Each row has a name. Each piece below is followed by the name of the row it came from, unless a question asks for something else. Each question is about the rows just above it. Places in a row count from 0.

[  29  -62 -106  -64  -78   18    5  -33   -4   20] : J
[-6 19 31 18 23 -9  1 12  0 -8] : S
[ 4 -2 65 40 48 -7 -7 17  4 -9] : M
[-16  22  40  25  30  -1  48   8   4  -3] : B
[-25  48  83  50  61 -11  -7  23   4 -13] : W
How many entries does [  29  -62 -106  -64  -78   18    5  -33] have? : 8
Which value is in both W and S? : [23]
How many entries does [4] have? : 1
Row and place where [ 4 -3] starts: : B, 8

[ 87 -11 -71 -85 -75 -74] : G
[ 41 103 -75  89 102  52] : E
[ 33  -3 -26 -31 -27 -27] : K
[-19 -69  69 -59 -69 -30] : U
[10  9 28 30 27 27] : L
[-8 19  7 32 31 24] : A
[-63  19  73  83  74  74] : C
[-23 -81  81 -70 -81   9] : P
How many entries does [-23 -81  81 -70 -81   9] have? : 6
[ 89 102] begins in row and place : E, 3
Where does [19  7 32 31 24] start? Give its row and place. : A, 1
How many entries does [-63  19  73  83  74  74] have? : 6
Which value is in both L and P? : [9]
Where does [ 89 102  52] start? Give its row and place. : E, 3
Count the entries of [-63  19  73]: : 3

[  30    1  -12  -33    5  -32   17 -108]  H
[ 42  34  53  46  30  52 -47 -15]  V
[ 28  52 -12  45  34   1 -58  -4]  N
Where do [  30    1  -12  -33    5  -32   17 -108] appear? : H
Count the entries of [ 30   1 -12 -33   5 -32  17]: : 7
Which row holds [34 45] read backwards? : N

[ 52 -19  49   2  35 -15 -19   6 -23  -1 -25  27   4   1  40  -3   1  49
   6  44  35 -46  -4  22   5 -52  29  -5 -15  18 -10   2  -6 -14  14 -23
  29  51 -54  39 -40]  mano
[ 73 -44  40  -5   6 -27 -12  31   4 -26 -32  38  22 -17  62  -4  13 101
  14  38  35 -46  -4  22  34 -12  29 -17 -39 -25  10  24   1  19  26 -20
 -11  59 -58  12 -32]  rol
[ 46 -37  41  -5   3 -14   0  18 -10 -26 -29  23  17 -23  56  -7   7  70
  13  34  -2 -24   2  18  23 -15  32 -19 -18   9 -12   8   0   5   3 -14
   4  55 -50  14 -30]  segog
[ 59 -20  53 -15  33   3 -38   3 -32 -11 -45  11  -1  -3  58  19 -23  39
   6  25   3  25  29  37 -11 -45  43   7   4  46  -7  17 -13 -10  26 -19
  25  64 -32  48 -27]  Vum
[ 35 -12  36  -4  19  -8 -11  -1 -21  -7 -19  21  15  -2  39  -7  13  53
   2  44 -30  -2  24   9   3 -37  22 -15  -1  22 -16  -6  -1 -20   0 -21
  24  63 -45  32 -39]  mez
[  8 -37  23   8  24   1  -8  32  -8 -32  -3  32  60 -12  16  -7  23  82
  -1  39  15 -17  -4  16   8  25   0 -17  -9  -7 -50  38   2 -24  12 -24
  22  73 -59   3 -16]  Kege
[ 14 -28  18  -1 -13   4  19  26 -16 -30 -25  13  29 -16  44 -23  30  66
   4  45 -34  -9   0  13  10  -6  21 -21   9   2 -15 -10  16   2 -29 -10
  -1  64 -41   4 -23]  Gise
[ 63 -21  49 -10   4 -30  10  -1 -23 -11 -42  17 -21 -18  66 -20  -2  52
  16  45 -53  -7  27  11  15 -74  51  -7 -11  29  20 -41   3  23 -16  -8
   5  43 -32  30 -50]  Faz
[ 46 -16  50  -9  46  -3 -37  18 -16  -4 -12  30  26  -4  37  14 -16  59
   2  31  34   6  15  40   0 -22  28  -1  -6  26 -23  42 -21 -21  40 -33
  44  69 -49  41 -34]  lida
[ 12   2 -15 -10  16   2 -29 -10  -1 -34 -31  19  29 -20  49  -4   7  70
  13  30   5 -18  -2  31  10  -3  26 -19  -3   2 -24  10   6   9   4 -18
   4  55 -30   7  -6]  big
find: [ 73 -44  40  -5   6 -27 -12  31   4 -26 -32  38  22 -17  62  -4  13 101
  14  38  35 -46  -4  22  34 -12  29 -17 -39 -25  10  24   1  19  26 -20
 -11  59 -58  12 -32] : rol
[  9   2 -15 -10  16   2 -29 -10  -1] begins in row and place : Gise, 28
Number of entries in [ 14 -28  18  -1 -13   4  19  26 -16 -30 -25  13  29 -16  44 -23  30  66
   4  45 -34  -9   0  13  10  -6  21 -21   9   2 -15 -10  16]: : 33
Count the entries of [ 59 -20  53 -15  33   3 -38   3 -32 -11 -45  11  -1  -3]: : 14
Number of entries in [ 59 -20  53 -15  33   3]: : 6

[-27 -16 -25  -8 -22 -40  23  61  12 -29  -3 -18  36   9  40 -38 -38  30
 -32 -49  34  19 -48 -20 -48  34 -47 -16  -2  26   4  15 -34  21   0  51]  Rulep
[ -9 -10 -48   9 -31 -81   3  43 -12 -12   2 -14   7 -29  36 -68 -34 -23
 -33 -70  49  11 -35  27 -65  91 -50  -5   8  -1  24  18 -64  42  -7  41]  kadug
[ -8   3 -20  30  25   7  16  -2  34  27  19  36  28 -33  18  22 -38  48
  14 -12  20  -2 -45  71   4 -21 -41  63 -43  26 -67 -21  32  59 -24 -24]  fer
[ -1   0 -33 -13 -58 -57 -25  26  28  -3  14   6  46  -3  58 -10 -38  25
 -46 -35  10  30 -45 -28 -38  43 -52 -28   3   3 -12 -10 -32   8 -16  61]  fuz
[-26  13 -15 -52  30  23   9  15  -2  14   2  22  30 -23   0   8 -13  39
  28 -19 -22 -32 -60  69  -8 -19 -33  37 -55  33 -45 -14  25  64  -9 -31]  Fufe
[-48 -14  -7   1 -15  29 -42 -36 -14 -15 -43 -19 -41   6  44  38  16 -29
  -8 -24 -10 -24  48  48  27  -6  -8 -41 -14  62   1  62  44  48  31  14]  kos
[-41 -27 -12   2  47   2  40  16  39  19  34   5  80 -34   7  39 -66  39
  22   0  -3  -3 -27  17  -8 -22 -25  20 -46  16 -82 -20  52  72 -25 -37]  fipe
[-42  -7  -1  44  63  12  44  -4  43  40   7  -6  42 -53   3  -8 -39  38
  13  -4  -2   2 -53  29  13  -5 -23  56 -39  62 -66 -97  18  62 -16   4]  Vibov
[-26  13 -15   7  30   2   9  15 -47  14   2  22  30 -23   0   8 -13  39
  28 -19  24 -32 -60  69  -8 -19 -33  37 -55  33 -45 -14  25  64  -9 -31]  Bab
[-63 -26  27 -59 -21  11 -59 -36 -12 -24 -47 -16   2 -26  17  40  22 -14
   6 -28 -18   5  13  16  18 -31 -17  20 -46  52  10  56  -9  34  53 -25]  gam
find: [-41 -27 -12   2  47   2  40  16  39  19  34   5  80 -34   7  39 -66  39
  22   0  -3  -3 -27  17  -8 -22 -25  20 -46  16 -82 -20  52  72 -25 -37] : fipe
Count the entries of [-63 -26  27 -59 -21  11 -59 -36 -12 -24 -47 -16   2 -26  17  40  22]: : 17
Count the entries of [ -8   3 -20  30  25   7  16  -2  34  27  19  36  28 -33  18  22 -38  48
  14 -12  20  -2 -45  71   4 -21 -41  63 -43  26 -67 -21  32  59 -24 -24]: : 36
Number of entries in [-42  -7  -1  44  63  12  44  -4  43  40   7  -6  42 -53   3  -8 -39  38
  13  -4  -2   2 -53  29  13  -5 -23  56 -39  62 -66 -97  18  62 -16   4]: : 36
The row with [-27 -16 -25  -8 -22 -40  23  61  12 -29  -3 -18  36   9  40 -38 -38  30
 -32 -49  34  19 -48 -20 -48  34 -47 -16  -2  26   4  15 -34  21   0  51] is : Rulep
Number of entries in [-26  13 -15 -52  30  23   9  15  -2  14   2]: : 11

[-68 -68 -24 -66 -10  17  34   6 -37   2  62] = Y
[-66  -5  25 -78 -37  28  67 -67 -15  53  21] = Q
[ 18  18 -38 -28 -26  10  16 -31 -91 -60  35] = T
Count the entries of [-68 -68 -24 -66 -10  17  34   6 -37]: : 9
Which row holds this, read backwards? [ 21  53 -15 -67  67  28] : Q
find: [-66  -5  25 -78 -37  28  67 -67 -15  53  21] : Q
How many entries does [-66] have? : 1
[  6 -37   2] begins in row and place : Y, 7

[ 59  35 -26 -19  -8 -26  18  21  52 -38 102 -21 -20  22 -42  58  23 -17
 -80] = vezu
[  6 -78   5   7 -61  32 -13  70 -20  35  59 -29 -10   1  72 -75 -12 -40
  36] = leze
[-24 -58 -59  22  14 -82  13  -6  23 -70  59  35 -26 -20 -52  15  16 -85
   8] = Rafu
[ 17  -7 -44  10 -51  75 -51  32 -75  -4 -52  36   8  -6  16  99 -45  24
  11] = sesu
[-23  -5 -39 -79  29 -16   1  78 -40  44  -3 -87  72   7  29  56  12  -6
 -23] = Gaz
[ 26  60 -18 -20  62 -40 -27  10 -99  41  -9 -48  43 -26  21  31 -69   3
 -52] = taf
[ 49  -5 -82 -22  -6 -14  79   6 -36  27 -59 -78  56 -21  27  -6 -13 -33
 -58] = raf
[  19   53   77   51  -46  -38 -112  -19   39  -11  -31   23    1   14
   18   38  -12  -23  -58] = Sedu
[ 28 -71 -86 -64   7  19  20  48   3   1 -38 -57  16 -14 -47  25  -1 -81
  45] = pazos
Number of entries in [  6 -78   5   7 -61  32 -13  70 -20  35  59 -29 -10   1  72 -75]: : 16
Row and place where [ 59  35 -26 -20] starts: : Rafu, 10
How many entries does [ 59  35 -26] have? : 3

[65 57 66 56] -> Kire
[101 102  99 102] -> zaduk
[64 55 72 58] -> zafem
[37 21 31 25] -> dovum
[108  91 108  91] -> Kibo
[55 49 56 51] -> koba
Shared by koba and Kire: : [56]
Count the entries of [101 102  99]: : 3

[ 19  55 -16 -65  43   9] : figab
[ 19  55 -16 -59  43   9] : Nodo
[-47  55 -93 -59  43   9] : Dogom
[ 54 -16 -65  43   9   9] : pibif
[ 34  53 -16 -72  43   5] : musa
[ 19  55 -16 -59   5   9] : foto
[ 19  55 -15 -71  43   9] : zomub
[-30  55 -67 -59  43   8] : vazi
Row and place where [ 55 -15 -71  43] starts: : zomub, 1
Which row holds [  9  43 -65 -16  55] read backwards? : figab
find: [ 54 -16 -65  43   9   9] : pibif

[ 49  15   4 -26  66   2 -19 -28 -51 -80  23  27 -65  23   0  33  46   5
 -15] -> Z
[ 18 -48  35  28 -12  49  16  15   6 -30  -5 -40 -41 -66 -13 -32  43 -98
 -43] -> X
[ -5 -15  82  49  -3 -19  53 -37  60  79  23  31 -26  66  42  74  58  17
 -26] -> D
How many entries does [ 18 -48  35  28 -12  49  16  15   6] have? : 9
Which row holds this, read backwards? [-26  17  58  74  42  66 -26  31  23] : D
Where does [ 28 -12  49  16] start? Give its row and place. : X, 3
Number of entries in [ 49  15   4 -26  66   2 -19 -28 -51 -80  23  27 -65  23   0  33  46   5
 -15]: : 19

[ 28   2   5   2   9 -19]  lolos
[ 3 -4 25 22  8 43]  boki
[ 7 -3 -5 22  8 43]  pefun
[25 -4  3 31 -8 -6]  zimup
[ 17   1  -1 -12  43   8]  rud
find: [25 -4  3 31 -8 -6] : zimup
Row and place where [ -1 -12  43   8] starts: : rud, 2
How many entries does [ 7 -3] have? : 2
Where do [ 7 -3 -5 22  8 43] appear? : pefun
[-6 -8 31  3] is which row, read backwards? : zimup
Which row holds this, read backwards? [-12  -1   1  17] : rud
Count the entries of [ 28   2   5   2   9 -19]: : 6

[110  -2   4 -21  83   2 108  97  -5] = vetu
[  7  27 -47   6 -26  -7 -30 -28   7] = Refe
[-67  -3   5  12 -53   3 -65 -60  -5] = bilim
[-41  -6   7   8 -33   5 -38 -36  -9] = Meze
[-86  -2   2  14   6   1 -86 -77  -2] = Nuni
[  7  -3   5  12 -53  30 -65 -60  -5] = vap
[  7  27 -47   6   6 -28   7   7  53] = Reri
[-64 -60 -13  14 -18 -12 -21 -20  20] = Pev
The one value in Refe and Nuni: : [6]
find: [  7  -3   5  12 -53  30 -65 -60  -5] : vap

[ 36 -80  25 -56  99  45 -65  22 -65 -63 -56  47 -57  92 -58  86  22  43
  39  46  96  32 -58] -> zomuf
[-41  57 -70  51  55  85 -70  80 -64 -69 -43 -41 -64  52 -55  49  71  82
  91  91  35  75 -61] -> rul
[-24 -56   1  65  69 -62   7 -63  42  16 -24  58  37  66  43  54 -74 -46
 -54 -34  60 -58  28] -> Kes
[-91  42 -80  94  89  36 -81  25 -56 -78 -72  51 -63 108 -68 109  26  61
  63  47  98  40 -79] -> talim
[  2 -76  42  17   9 -80  38 -77  53  37  -5 -78  46  31  60  39 -76 -66
 -94 -72  19 -80  45] -> tam
[ 66  65  22 -95 -77  53  28  47 -10  12  68 -81  -5 -92 -12 -69  43  34
  32  39  96 -58  46] -> pok
[ 54 -77  76 -52 -48 -85  63 -79  56  61  35  56  74 -47  73 -64 -81 -97
 -82 -79 -46 -84  80] -> goto
[  69  -31   62  -87  -97  -37   68  -54   60   68   64  -55   54  -93
   48 -100  -43  -55  -76  -50  -94  -39   73] -> bozu
How many entries does [-91  42 -80  94] have? : 4
Which value is in both bozu and pok? : [68]
Which row holds [-58  32  96  46  39] read backwards? : zomuf
Which row holds [-56  25 -81  36] read backwards? : talim
[ 28  53 -77 -95  22  65  66] is which row, read backwards? : pok

[-15  21 -13  41  -8  31 -32 -23  12  71  28  76 -15  34  76  -3  13 -32
 -13 -72 -34  27  -8  -8  34   4 -19 -24 -46  28 -14  -4  52  11 -47  51
  -8  20  63  -7 -68] : digo
[   9  -34   27   -8   -7  -15    8   26   12  -55   16  -59   19  -24
  -59   25  -28   20   31   75   41  -14  -16  -18   -7  -30   -8  -17
  -46  -40   13   -2  -42  -11   29  -53  -16  -30 -107   24   27] : Pesup
[ -5  37   8  40   3  26 -34 -22  18  61  22  59 -16  37  59  -8  22 -31
  -4 -83 -36  41 -10   2  31  10 -32 -20 -46  38  22  -6  44  13 -39  56
  -9  16  66  -8 -17] : gokur
[-25  21   7 -42   7  -4 -19 -27 -47 101 -10  24 -21  51  24 -23  21 -27
 -34 -34 -42  37   0  38  63  25  33  45 -46  52 -12   5  18  -7 -27  10
 -17  15  58 -19  -5] : Gusi
[   2  -41   19   -9    9  -18    7   20    2  -42   11  -60    9  -23
  -60   22  -51   19   23   82   37  -12  -10  -14   -4  -28   -1  -21
  -46  -41   -5   -3  -47  -16   23  -61  -23  -30 -108   22   51] : Ged
[ -9  19  66  63  13  37 -21 -46  38 -40  40  17  35 -15  17  30 -40  10
  24  28  17 -32 -18 -34 -40 -37  -6 -33 -46 -78   1  19 -11  -2  -4 -23
 -11 -17 -66   9  -1] : roled
[ 15  58 -19] begins in row and place : Gusi, 37
Which row holds [66 16 -9] read backwards? : gokur
Count the entries of [ -5  37   8  40   3  26 -34]: : 7
Which row holds this, read backwards? [  9 -66 -17] : roled

[ 48 -76  69 -40 -66] -> bago
[ 63 -41  51 -74  -9] -> vezez
[-61 -41  85  58  36] -> liziz
[ 19  92 -67   9 -52] -> lofa
[ 61 100  57 -62 105] -> Nepok
[-82  96 -59  33 111] -> zefem
[-82  23 102 -12 108] -> gis
[-30 -46  66  -7  56] -> maf
[-64  61  99  57 -62] -> zuman
Which row holds [-62  57  99  61] read backwards? : zuman
Where does [ 61  99  57 -62] start? Give its row and place. : zuman, 1
[56 -7 66] is which row, read backwards? : maf

